How the elements are linked:
g: Lib->Vov, Pib->Vun, Riz->Vur, Vok->Piv, Dig->Gar, Vur->Pum, Bik->Pib, Nis->Kel, Geb->Vut, Pir->Ror, Vov->Loz, Lik->Mog, Rur->Ves, Veg->Rur, Mog->Dut, Tok->Buf, Bar->Vez, Zon->Tef, Fom->Kan, Taf->Gop, Maz->Mor, Gek->Zed, Kan->Voz, Sus->Duv, Mir->Vok, Kel->Kof, Voz->Ret, Nik->Maz, Luk->Vor, Ped->Nik, Tav->Nos, Ror->Lik, Fov->Niv, Sek->Fot, Nos->Vab, Siz->Veg, Pim->Tiz, Dut->Siz, Siv->Zas, Vor->Vas, Tef->Zem, Vab->Pok, Num->Lel, Rus->Geb, Bav->Fom, Gop->Mif, Fot->Rus, Ruz->Bav, Vez->Lov, Ruv->Peb, Vut->Luk, Lel->Pim, Luv->Luf, Mif->Nis, Mal->Bik, Mer->Siv, Niv->Ral, Ral->Mer, Mor->Bar, Piv->Tok, Zed->Riz, Vun->Sek, Bon->Bot, Vel->Zug, Ret->Gam, Tiz->Rif, Ras->Fov, Bep->Pir, Gam->Kun, Rem->Kub, Kof->Mir, Ves->Ruv, Rif->Gek, Pum->Lib, Gar->Sal, Zug->Ras, Pok->Bon, Kam->Zon, Loz->Mal, Zem->Sus, Zut->Num, Bot->Vel, Luf->Ped, Dob->Zut, Duv->Taf, Kun->Rup, Lov->Dob, Gub->Tav, Vas->Gub, Zas->Dis, Kub->Ruz, Peb->Rem, Buf->Dig, Sal->Kug, Dis->Bep, Rup->Kam, Kug->Luv
n: Lib->Pir, Pib->Siz, Riz->Zas, Vok->Bik, Dig->Fot, Vur->Dis, Bik->Dut, Nis->Lib, Geb->Peb, Pir->Kof, Vov->Ror, Lik->Vok, Rur->Gar, Veg->Dig, Mog->Piv, Tok->Vun, Bar->Vab, Zon->Pim, Fom->Mor, Taf->Riz, Maz->Tav, Gek->Mer, Kan->Bar, Sus->Gek, Mir->Mal, Kel->Vov, Voz->Vez, Nik->Gub, Luk->Kub, Ped->Vas, Tav->Kan, Ror->Mir, Fov->Zem, Sek->Rur, Nos->Voz, Siz->Buf, Pim->Fov, Dut->Tok, Siv->Gop, Vor->Ruz, Tef->Tiz, Vab->Ret, Num->Zug, Rus->Ruv, Bav->Maz, Gop->Vur, Fot->Ves, Ruz->Nik, Vez->Pok, Ruv->Kug, Vut->Rem, Lel->Ras, Luv->Luk, Mif->Pum, Mal->Mog, Mer->Taf, Niv->Sus, Ral->Duv, Mor->Nos, Piv->Pib, Zed->Siv, Vun->Veg, Bon->Kun, Vel->Kam, Ret->Lov, Tiz->Niv, Ras->Tef, Bep->Kel, Gam->Dob, Rem->Luf, Kof->Loz, Ves->Sal, Rif->Ral, Pum->Bep, Gar->Rus, Zug->Zon, Pok->Gam, Kam->Lel, Loz->Lik, Zem->Rif, Zut->Vel, Bot->Rup, Luf->Vor, Dob->Bot, Duv->Zed, Kun->Zut, Lov->Bon, Gub->Fom, Vas->Bav, Zas->Mif, Kub->Ped, Peb->Luv, Buf->Sek, Sal->Geb, Dis->Nis, Rup->Num, Kug->Vut
p: Lib->Rup, Pib->Sus, Riz->Ret, Vok->Fov, Dig->Siv, Vur->Gam, Bik->Zem, Nis->Bot, Geb->Nis, Pir->Num, Vov->Kam, Lik->Pim, Rur->Riz, Veg->Zed, Mog->Tiz, Tok->Ral, Bar->Veg, Zon->Vor, Fom->Pib, Taf->Vab, Maz->Dut, Gek->Kan, Kan->Vun, Sus->Tav, Mir->Ras, Kel->Vel, Voz->Sek, Nik->Mog, Luk->Kof, Ped->Lik, Tav->Tok, Ror->Lel, Fov->Nik, Sek->Taf, Nos->Buf, Siz->Gek, Pim->Ruz, Dut->Rif, Siv->Vez, Vor->Mir, Tef->Vas, Vab->Dig, Num->Rem, Rus->Mif, Bav->Bik, Gop->Pok, Fot->Gop, Ruz->Mal, Vez->Rur, Ruv->Pum, Vut->Kel, Lel->Kub, Luv->Pir, Mif->Bon, Mal->Tef, Mer->Bar, Niv->Maz, Ral->Mor, Mor->Siz, Piv->Niv, Zed->Voz, Vun->Duv, Bon->Sal, Vel->Luv, Ret->Fot, Tiz->Bav, Ras->Ped, Bep->Zut, Gam->Rus, Rem->Vov, Kof->Zug, Ves->Vur, Rif->Fom, Pum->Kun, Gar->Zas, Zug->Luf, Pok->Gar, Kam->Luk, Loz->Zon, Zem->Gub, Zut->Peb, Bot->Kug, Luf->Ror, Dob->Ruv, Duv->Nos, Kun->Geb, Lov->Ves, Gub->Piv, Vas->Vok, Zas->Lov, Kub->Loz, Peb->Lib, Buf->Mer, Sal->Dis, Dis->Dob, Rup->Vut, Kug->Bep
q: Lib->Kun, Pib->Zem, Riz->Voz, Vok->Ras, Dig->Mer, Vur->Ret, Bik->Tef, Nis->Bon, Geb->Mif, Pir->Zut, Vov->Rup, Lik->Lel, Rur->Zed, Veg->Gek, Mog->Pim, Tok->Niv, Bar->Siz, Zon->Luk, Fom->Bik, Taf->Nos, Maz->Mog, Gek->Fom, Kan->Pib, Sus->Gub, Mir->Zug, Kel->Bot, Voz->Vun, Nik->Lik, Luk->Kel, Ped->Ror, Tav->Piv, Ror->Num, Fov->Ped, Sek->Duv, Nos->Tok, Siz->Rif, Pim->Kub, Dut->Tiz, Siv->Bar, Vor->Kof, Tef->Vor, Vab->Buf, Num->Peb, Rus->Gop, Bav->Mal, Gop->Vab, Fot->Taf, Ruz->Loz, Vez->Veg, Ruv->Vur, Vut->Nis, Lel->Rem, Luv->Bep, Mif->Pok, Mal->Zon, Mer->Mor, Niv->Nik, Ral->Maz, Mor->Dut, Piv->Fov, Zed->Kan, Vun->Sus, Bon->Gar, Vel->Kug, Ret->Sek, Tiz->Ruz, Ras->Luf, Bep->Dob, Gam->Fot, Rem->Lib, Kof->Vel, Ves->Riz, Rif->Bav, Pum->Gam, Gar->Siv, Zug->Luv, Pok->Dig, Kam->Vut, Loz->Kam, Zem->Vas, Zut->Ruv, Bot->Sal, Luf->Pir, Dob->Ves, Duv->Tav, Kun->Rus, Lov->Rur, Gub->Vok, Vas->Mir, Zas->Vez, Kub->Vov, Peb->Pum, Buf->Ral, Sal->Zas, Dis->Lov, Rup->Geb, Kug->Dis
k: Lib->Kel, Pib->Tok, Riz->Gop, Vok->Mog, Dig->Rur, Vur->Mif, Bik->Piv, Nis->Bep, Geb->Kug, Pir->Vov, Vov->Kof, Lik->Mal, Rur->Fot, Veg->Sek, Mog->Bik, Tok->Siz, Bar->Voz, Zon->Ras, Fom->Tav, Taf->Siv, Maz->Fom, Gek->Duv, Kan->Nos, Sus->Ral, Mir->Lik, Kel->Pir, Voz->Vab, Nik->Bav, Luk->Luf, Ped->Ruz, Tav->Mor, Ror->Loz, Fov->Tiz, Sek->Dig, Nos->Bar, Siz->Vun, Pim->Tef, Dut->Pib, Siv->Riz, Vor->Ped, Tef->Fov, Vab->Vez, Num->Kam, Rus->Sal, Bav->Gub, Gop->Zas, Fot->Gar, Ruz->Vas, Vez->Ret, Ruv->Geb, Vut->Luv, Lel->Zon, Luv->Rem, Mif->Dis, Mal->Vok, Mer->Zed, Niv->Rif, Ral->Gek, Mor->Kan, Piv->Dut, Zed->Taf, Vun->Buf, Bon->Dob, Vel->Num, Ret->Pok, Tiz->Zem, Ras->Pim, Bep->Lib, Gam->Bon, Rem->Luk, Kof->Ror, Ves->Rus, Rif->Sus, Pum->Nis, Gar->Ves, Zug->Lel, Pok->Lov, Kam->Zug, Loz->Mir, Zem->Niv, Zut->Rup, Bot->Zut, Luf->Kub, Dob->Kun, Duv->Mer, Kun->Bot, Lov->Gam, Gub->Maz, Vas->Nik, Zas->Vur, Kub->Vor, Peb->Vut, Buf->Veg, Sal->Ruv, Dis->Pum, Rup->Vel, Kug->Peb
c: Lib->Peb, Pib->Fom, Riz->Rur, Vok->Vas, Dig->Vab, Vur->Ves, Bik->Bav, Nis->Geb, Geb->Kun, Pir->Luv, Vov->Rem, Lik->Ped, Rur->Vez, Veg->Bar, Mog->Nik, Tok->Tav, Bar->Mer, Zon->Loz, Fom->Rif, Taf->Sek, Maz->Niv, Gek->Siz, Kan->Gek, Sus->Pib, Mir->Vor, Kel->Vut, Voz->Zed, Nik->Fov, Luk->Kam, Ped->Ras, Tav->Sus, Ror->Luf, Fov->Vok, Sek->Voz, Nos->Duv, Siz->Mor, Pim->Lik, Dut->Maz, Siv->Dig, Vor->Zon, Tef->Mal, Vab->Taf, Num->Pir, Rus->Gam, Bav->Tiz, Gop->Fot, Fot->Ret, Ruz->Pim, Vez->Siv, Ruv->Dob, Vut->Rup, Lel->Ror, Luv->Vel, Mif->Rus, Mal->Ruz, Mer->Buf, Niv->Piv, Ral->Tok, Mor->Ral, Piv->Gub, Zed->Veg, Vun->Kan, Bon->Mif, Vel->Kel, Ret->Riz, Tiz->Mog, Ras->Mir, Bep->Kug, Gam->Vur, Rem->Num, Kof->Luk, Ves->Lov, Rif->Dut, Pum->Ruv, Gar->Pok, Zug->Kof, Pok->Gop, Kam->Vov, Loz->Kub, Zem->Bik, Zut->Bep, Bot->Nis, Luf->Zug, Dob->Dis, Duv->Vun, Kun->Pum, Lov->Zas, Gub->Zem, Vas->Tef, Zas->Gar, Kub->Lel, Peb->Zut, Buf->Nos, Sal->Bon, Dis->Sal, Rup->Lib, Kug->Bot

The rows follow the links: the fewer symbols apart two elements are, the more alike their rows tend to be.

Each row is also shifted at random along 7 hidden directions that mean nothing.

Some elements, each with a row of numbers:
Kel: [ -67  -11  -22   69  -28   25   -3    5   56  -25   17  -27  -33   15   -2  -39   -7  -40    1   -8   10  -20   11   63   27   -2   15   21   -5   33   43   -1   38   12  -14   39   11    8  -20  -40  -23  -47   -6  -30  -29  -32   36    1   11   16  -23  -50]
Luf: [  14    4  -15  -13   34  -10    8   -3   31  -53   79  -44  -20   40   -9   42  -36  -22  -52  -16   60  -31  -13  -74    3  -25   17  -45   -3  -44  -12  -33   90   55  -35   20   19   10    6  -37   -2   75    0  -27   -5   36  -17    0  -35   41  -41  -21]
Kug: [ -50   31  -26   77   44    7   -7   13   47    7    4    2  -36   11   -7   -6   17  -59  -45  -18   42    4   23   14   33  -67  -22   -8   37  -11   42   -7   83    3  -38   71   52   22  -25  -34  -12   -5   12  -87    8   -8   23   28   20  -18  -20  -28]
Ras: [ -15   12  -15   -5   15  -18   33   17   44  -14   13  -31  -38   36  -14  -11  -36    0  -13   37   40  -30   29   15  -10   44   54   -8   -6   52   -1  -52   98   30  -57   -6   -4   -3  -38  -26   23  -52   11  -17  -10   25  -10  -25  -36   19  -51   -1]
Gam: [ -61  -61   20  -17    1  -10  -19   16   12   10   -2   46   18   -9    7  -12   24   -4   57  -31  -28   39   -3   40   23   11  -11   29  -46   27    7   38  -14  -49   36   34    6  -22   44   -1  -23  -30   -7   65   27  -45  -28   12   26   -2   -5    4]
Duv: [ -11   76   24   -7   75   12  -41    8  -31   12   -3   48  -21  -56  -43  -29   60   -5  -50   -2   -2    8   20    5  -26  -78  -48    0   70   -5  -14   -1   33   27  -12  -32   29   35  -53   61    7    4   48  -37   45   69   31   48   26  -54   21   11]
Kam: [ -22    7  -10  -49  -38    1   16   19  -11  -43   31  -47   -2  -13   42  -15  -35  -30    4    6   -9  -23  -30   -9   24    3   40  -30  -19   50  -10  -36  -18   35    2   21   14  -21   27  -42  -10  -16  -47   30  -26   26  -20  -15  -27   62  -16   11]
Gar: [ -34  -62   30  -26  -15  -49  -20   24   56   23  -16   49   23   18   45   23   27    4   33    3   39   51   17   -9    0   51    1   21  -20   16   -3    2   13  -42   17    8    9  -18   42    9  -29   -4    0   39   -8  -25  -53   12   24   21  -54   17]
Dut: [  20    6  -25   -3  -31   36   29   -8  -13    9  -41   -1   39  -28    3   18   -3   48  -11   14  -23  -26  -41  -17  -14   -9  -11  -13    2  -40  -44   49 -114   -4   28  -47  -26    5   31   26   44   59  -19   15  -13   -3   32  -36   -3  -32   69   31]
Zon: [  33   26  -12    2   14  -14   24  -35  -52   -8   24  -53  -22   44  -25   25  -49  -12  -11   14    5  -27   20  -46   -3   22   33  -26    2  -22   13  -45   52   24  -42    2  -21   -2  -49  -25   10   -4    5  -43   -3   15  -12  -13  -46   17  -11  -21]
Fom: [  -7    0  -16  -10  -23   23   21   27   45    2  -43   20   20  -39    9  -25   17   41    3   32    6  -24  -10   29  -21   13    4    6    7   40  -44   34  -47    8   12  -52   -5   -3   12   29   37  -11   -9   36  -20    7   36  -32   16  -20   21   34]
Pim: [ -30   24  -15  -22   26   29   30    2  -28  -23   22  -28  -23   -3  -51  -23  -34   16   -9    0  -40  -37  -18   35   -1   -8   30  -11  -25   20  -16  -10   11   20  -22  -10  -19    3  -11  -11   42  -21    7   17   38   24    6  -23  -44  -18   24    4]
Kof: [ 116   16   -7   -8  -40   -7   16  -33  -63  -25   37  -84   -9   31   25   21  -64  -20   -4    1  -14  -18  -19  -49   10   14   28  -30   -6  -21   27  -55  -17   30   -7   20  -13   -9   -6  -46  -19   12  -30  -26  -35    5  -16  -13  -42   60   -4  -23]
Rur: [  36  -21   40   -2  -47  -16  -30    0    6   27  -19   23   12    5   34    8   21   18    0    1   -8   50  -12   22  -11   27  -15   33    4  -26   19  -13  -72  -36   30  -14  -13   15   30   27  -31   19   10    3   -8  -13  -29   22   15    6  -11    4]
Gek: [ 108  -55   27  -35  -44  -15  -19   14   39  -15    0   12   15  -18   23  -49   15   38   78   24    4    3   27   39  -36   77    5   45  -22   93  -14   15    9   14   34  -59  -18  -32  -10   29  -24  -84   -3   91  -48  -19   20  -15   34   39  -29    2]
Mir: [  36   38   -7   17   -7   19   26   -7  -27   -9    9  -56  -51   19  -36  -48  -48    4   -5   22  -38  -27   10   73   -2   24   45   12   -8   47   33  -55   26   21  -37   -2  -25    9  -52  -25   17  -80   13  -25    8   12   14  -17  -43    2   -2  -21]
Vun: [  99   73   30  -66   44   -4  -27   27  -51    2    2   24   -4  -71    9  -24   35    2  -37    7   -8   15   -8  -19  -23  -64  -33  -22   54   27  -30  -29   -7   40    7  -28   39   11  -12   43    2    2   10    6   25   83    2   32   13   -6   12   47]
Mer: [  74  -13   33  -15  -11  -39  -33    0   30   11   -5   26   12    7   29   13   29   15    4   22   53   25   32  -38  -37   39  -17   16   31   -3   -7  -14   25    8    5  -45    2    1  -16   39  -29    8   18    0  -34   12   -9   17   27   21  -43    3]
Niv: [  -2   34  -30    9   24   24   31   -5   -7   16  -39    8   18  -17  -23   24    4   34  -33   17    7  -30  -10  -33  -19  -26  -13  -24   25  -40  -40   32  -32    7  -10  -36   -7   11   -7   25   53   48    4  -23    8   18   31  -23   -6  -50   50   29]
Siz: [ 116   48   21  -67    9    5  -12   46    0  -10   -2   13    3  -72   31  -36   25   19  -29   15   -1    5  -27   10  -24  -43  -20  -14   34   53  -39  -21  -34   42   18  -36   37    6   20   31    8   -2   -7   33    0   70   10   10   12   11    7   55]
Dis: [  -6  -54    5  -20   80   -6  -23   48   81  -35   73   40  -10   -3  -13   -1   29  -24   -2  -68   38   25  -15   10   29  -65  -34   -5  -39   12   -7   33  108    5   10   73   62   -5   63  -27  -21   29    4   51   51  -10  -20   27   25    9  -39   -3]
Bot: [-147  -31  -25   30   59   24  -18   13   50  -30   45   32   -1   -8  -32    2   29  -47   -7  -62   19   -8   -9   -1   40  -77  -32  -11  -20  -20   -3   63   69    0    3   65   42    2   27  -23   -9   38   -1    7   36  -22   18   22   29  -20    3  -26]
Sek: [ -91   -1   39   -5   -6  -13  -43   -3   -9   26  -31   57    4  -22   -9  -27   51    5   27   14  -17   29   36   34  -21   26  -14   44   21   23    2   10   -9  -24   13  -39  -14    5  -35   56  -19  -46   31   13   10    5    1   30   34  -26   -7   -2]
Mif: [   6   19    7   29   27   -2  -14  -11  -48   41  -19   23    3   -3    2   26   18  -25  -21  -34  -24   45  -11  -10   28  -56  -41   -6   14  -61   31    6  -34  -46   10   57   21   14   19   -5  -11   36    6  -44   41  -18  -20   34   11  -32   29    4]
Voz: [ 133   36   47  -71   58  -39  -42   29   -1   -7   43   26   -8  -23   22   16   33   -3  -51   -9   47   40   -5  -57  -27  -50  -36  -23   43  -11  -20  -50   52   38   -2  -10   50   16   13   31  -25   52   23   -1   24   79  -40   47    8   25  -43   32]
Mal: [  34   46  -13  -52   84   10   30   -1  -61  -24   43  -23  -20   -5  -59    7  -35    9  -27  -11  -21  -35  -13  -31   -5  -43   13  -46  -11   -3  -33  -19   60   38  -33    1    3   -3  -15  -11   48   16   11    8   61   55  -10  -12  -50  -16   23   21]
Dob: [-159  -28  -10   33   40  -29   -9   16   44   32  -33   59    3    8    3   -1   40  -43   36   -4   35   22   57    5   29    5   -7    9   -2   39   12   30   86  -43  -19   51   33  -24  -16  -11  -12  -57    4   -7   14  -39  -10   17   39  -20  -31   -1]

From each start, follow one symbol. Which element do you reach?
Answer with the element's name.
---
[  -3   49   -4    2   12   19   11  -11  -59  -22   29  -52  -46    1  -40  -46  -38  -22   -3    4  -48  -28    7   46    9   -6   35   -3   -3   41   29  -47   35   30  -31   13  -13    3  -55  -26    8  -70    7  -20   20   25   12   -2  -38    5    7  -23]
g -> Pim
---
[  -8   45  -17   18  -12   33   26   -6  -15  -16   15  -52  -34   13  -24   -7  -41    2  -55    5  -21  -30  -33   30    4  -17   30  -14    4  -25   11  -38  -26   22  -28    1  -18   31   -6  -21   28   21    4  -48   10   27    6  -14  -50   -7   17  -11]
c -> Zon
---
[-112   67  -24   20   49   18   -3  -21  -53  -20   31  -21  -22   -6  -35   14   -5  -59  -54  -22   -3  -30   -1  -46   25  -80   -7  -44   34  -46    7  -12   41   32  -34   38   25   17  -37  -19    6   41    3  -70   28   40   13   24  -17  -15   20  -22]
p -> Vov
---
[  72  -15   20   25   72   12  -31   19   10   -5   47   22  -46   -5  -48  -54   19  -22   19  -62  -30   37   11   93   25  -55  -35   34  -27   39   55    4   93  -14    6   72   35    7   -6  -19  -27  -65   31   14   68  -27    5   39   22  -20  -11  -31]
c -> Mif
---
[  48  -46  -14  -22  -41   -5   41   -6   28  -30   25  -52    4   47    5   22  -60   32   17   16   11  -31  -19  -14  -10   69   51   -8  -51    2  -15  -15   -3   14   -6  -21  -39  -16   27  -30   15   12  -19   36  -31  -16  -18  -51  -43   42  -21   -6]
q -> Lel
---
[ -45  -56   -8  -16  -19   -3   -1   13    1   -9    4   12   30  -12   36    1    2  -25   55  -32  -21   15  -18   -2   43   -4   -5   -3  -46   27    1   41  -28  -29   39   57   20  -37   56  -33  -24  -13  -45   60   -5  -49  -18   -4   22   28    6    5]
c -> Pum
---
[  99   48    9  -44    5   38   -7   61   39  -22    2   11  -10  -79   16  -55   28   31  -54    5   -5   -4  -52   58  -19  -67  -23   -4   30   48  -38   -8  -50   48   19  -33   37   26   38   30   20   12    0   30    8   67   30    3   11   -9   19   48]
q -> Maz
---
[ -52   17  -29   25  -35   32   43  -21  -42   37  -83   -2   21  -18  -22  -16  -13   41   29   40  -55  -32    5   37  -11   36   19   11   -3   13  -17   37  -93  -29    3  -48  -51   -9  -27   21   56  -44   -8    2   -8  -26   39  -45   -8  -53   70   20]
p -> Gub
---
[  79   22   57  -65   -7   -7  -38    9  -80   12    1   21    1  -49   14  -37   21    8   21  -10  -69   48  -17   36  -10  -12  -20   19    3   33    9  -27  -65  -10   40  -11    2   -2   10   35  -27  -36    6   44   32   30  -29   34    7    8   13   26]
k -> Rur
---
[  -2   -4   -6   29    4    2   -3   38   56   11   -7   14  -14   -7   32  -12   15  -31  -21  -20   18   29  -15   41   34  -40  -15    1    1   17   29   -5    7  -19    2   67   48    7   41  -33  -17   -5  -11  -20    6  -18   -8   16   19    5  -18    7]
n -> Kug
---
[   5   49  -16   50  -42   45    3  -27  -72  -11    6  -62  -30  -12   -7  -39  -30  -40  -14  -14  -71  -17  -23   52   32  -38   10    1   12   -3   55  -25  -65   10    3   38   -6   16  -28  -35  -14  -32  -16  -54   -8   -8   33    6  -17    4   44  -37]
n -> Kof
---
[ -30   27  -23   41  -35   20   13   15   63  -29   24  -51  -37   24   18   -4  -27  -26  -71    9   38  -24  -26   19   13  -17   29  -13   20  -16   21  -46    7   36  -33   20   15   34    6  -39   -4   32   -6  -65  -33   21   11   -5  -25   26  -30  -25]
p -> Kof
---
[ -44   79   -4  -27  -13   22    9   23  -47   36  -84   31   19  -84   19  -35   37   16  -19   46  -34   -8   -7   21  -15  -30  -11  -10   56   43  -40    6 -102    2    9  -50    9    5  -17   49   39  -28  -10   -5   -2   51   31   -4   16  -41   57   64]
k -> Siz
---
[   2    8  -20   -1   11   21   40   35   59  -12   -4  -17  -34    4  -29  -40  -26   32  -12   27    6  -34   -2   77  -12   23   41    8  -20   63  -14  -17   40   21  -34  -19  -10    7   -7  -12   47  -54   11   16   11   15   18  -37  -29  -14  -11   14]
n -> Bik
---
[  62   72  -21  -17   46   -3   40   11  -38   29  -49   -3   -6  -26  -12   -5   -8   19  -22   43    3  -21   19  -15  -17  -14    6  -32   37   33  -27  -22   19   18  -38  -23    9   -5  -41   10   55  -36    5  -27   15   43   15  -21  -17  -34   27   50]
k -> Maz
